Below is a small trained network, with its code and all its weights. Each question gives an input and a class and asks what happens when units are switched off, that is, made to give their printed mean instead of their output.

import numpy as np


def w(rows, s, z=0):
    codes = np.array(rows[::2]) - 128.0
    scale = np.full(codes.shape[1], s)
    scale[-1] = z or s
    return codes * scale


def f(y):
    return y / 2 * (1 + np.tanh(0.7978845608 * (y + 0.044715 * y**3)))


def log_softmax(a):
    a = a - a.max(-1, keepdims=True)
    return a - np.log(np.exp(a).sum(-1, keepdims=True))


def net(x, mask):
    res = np.array(x, float).reshape(1, 8) / 4 @ E
    y = f(res @ A[0][:, :-1].T + A[0][:, -1])
    res = res + np.where(mask, y, B[0][:, -1]) @ B[0][:, :-1]
    return log_softmax(res[-1] @ U[:, :-1].T + U[:, -1])


A, B = {}, {}
E = w([
[57,120,103,34,154],'x0',
[153,186,60,86,42],'x1',
[138,214,194,182,128],'x2',
[154,107,63,75,197],'x3',
[94,155,29,160,31],'x4',
[175,207,195,54,84],'x5',
[106,20,97,118,22],'x6',
[1,90,158,149,117],'x7',
],0.0094)
A[0] = w([
[227,166,146,153,184,201],'n1',
[158,152,160,158,96,192],'n2',
[110,100,6,183,77,216],'n3',
[203,75,196,112,184,159],'n4',
[135,140,130,52,120,232],'n5',
[189,74,16,69,118,210],'n6',
[159,218,122,89,41,159],'n7',
[76,159,148,148,86,253],'n8',
[80,97,83,151,220,189],'n9',
[6,134,135,131,197,166],'n10',
],0.011,0.0046)
B[0] = w([
[189,113,178,161,122,228],'n1',
[158,172,175,170,74,174],'n2',
[122,71,70,138,116,231],'n3',
[159,121,202,166,104,212],'n4',
[155,159,159,36,172,201],'n5',
[178,70,127,105,150,248],'n6',
[171,188,98,114,77,231],'n7',
[11,174,87,120,74,193],'n8',
[82,111,115,138,184,199],'n9',
[40,164,124,117,156,201],'n10',
],0.012,0.014)
U = w([
[226,202,112,20,141,254],'0',
[147,1,34,103,141,148],'1',
[119,198,61,34,130,54],'2',
[57,55,186,19,76,162],'3',
[120,196,83,191,16,36],'4',
[69,172,120,167,249,171],'5',
[186,153,213,199,136,116],'6',
],0.0094,0.0015)

Each question gives the input, the list of numbers given to net, and the class t.
The units are the neurons (one row each of A and B). Each row of codes is followed by its name. A weight is (code - 128) times the scale printed after its matrix; where a second scale follows, it is the last column's (A, B and U).
mask holds one flag per neuron, in row order. A switched-off neuron (its flag False) gives its mean, the last column of its row in B, instead of its output. The means were averaged over made-up inputs and are rounded, as every weight is.
A unit's drop is (log p(t) with every unit on - log p(t) with that unit switched off) / (log p(t) with every unit on - log p(t) with every unit switched off).
The circuit of an input: a set's keep is (log p(t) with only the set's units on - log p(t) with every unit switched off) / (log p(t) with every unit on - log p(t) with every unit switched off). Starting from all 10 units, units are removed one at a time, each time the one whose removal leaves the highest keep (on an exact tie, the one counted first), for as long as the keep stays at least 0.8.
circuit, biggest first: the units of the circuit, biggest drop first
k most important neurons: the k neurons with the biggest drops, biggest first
drop of u: that unit's drop, to one decimal
input [-1,-7,-4,4,-5,2,3,-6], class 6: most important neuron -> (n4)
input [8,1,-1,2,3,-4,-3,-1], class 1: circuit, biggest first -> (n6; n3)
input [-2,-8,7,-8,2,3,5,-4], class 4: 3 most important neurons -> (n8; n6; n5)
input [-7,0,-6,6,-3,3,-3,-4], class 6: 2 most important neurons -> (n4; n1)
input [3,1,-7,-6,2,0,1,-5], class 1: circuit, biggest first -> (n3; n6)
input [-3,-8,-7,-1,7,-8,-6,3], class 5: 2 most important neurons -> (n10; n9)
input [-3,1,7,0,7,-7,-5,8], class 5: 2 most important neurons -> (n10; n7)
input [1,4,-7,1,-5,-7,-5,2], class 5: 2 most important neurons -> (n10; n9)
input [-4,0,-6,2,1,1,2,-7], class 1: 2 most important neurons -> (n6; n3)
input [7,-4,-6,2,3,1,-1,6], class 5: circuit, biggest first -> (n10; n9)
input [-2,0,2,0,1,-3,1,7], class 5: circuit, biggest first -> (n7; n10; n6)
input [-2,4,4,-6,-7,-3,6,5], class 4: 2 most important neurons -> (n5; n6)
input [2,-3,-3,-5,8,-7,-5,0], class 5: 3 most important neurons -> (n10; n6; n9)
input [2,-4,7,6,-1,0,-7,-4], class 6: most important neuron -> (n1)
input [-8,6,-4,-2,-7,1,6,-5], class 6: drop of n2 -> 0.1
input [-6,0,8,5,3,-4,7,-6], class 1: drop of n3 -> 0.8
input [3,3,0,-6,-8,8,-7,-3], class 6: drop of n1 -> 1.0
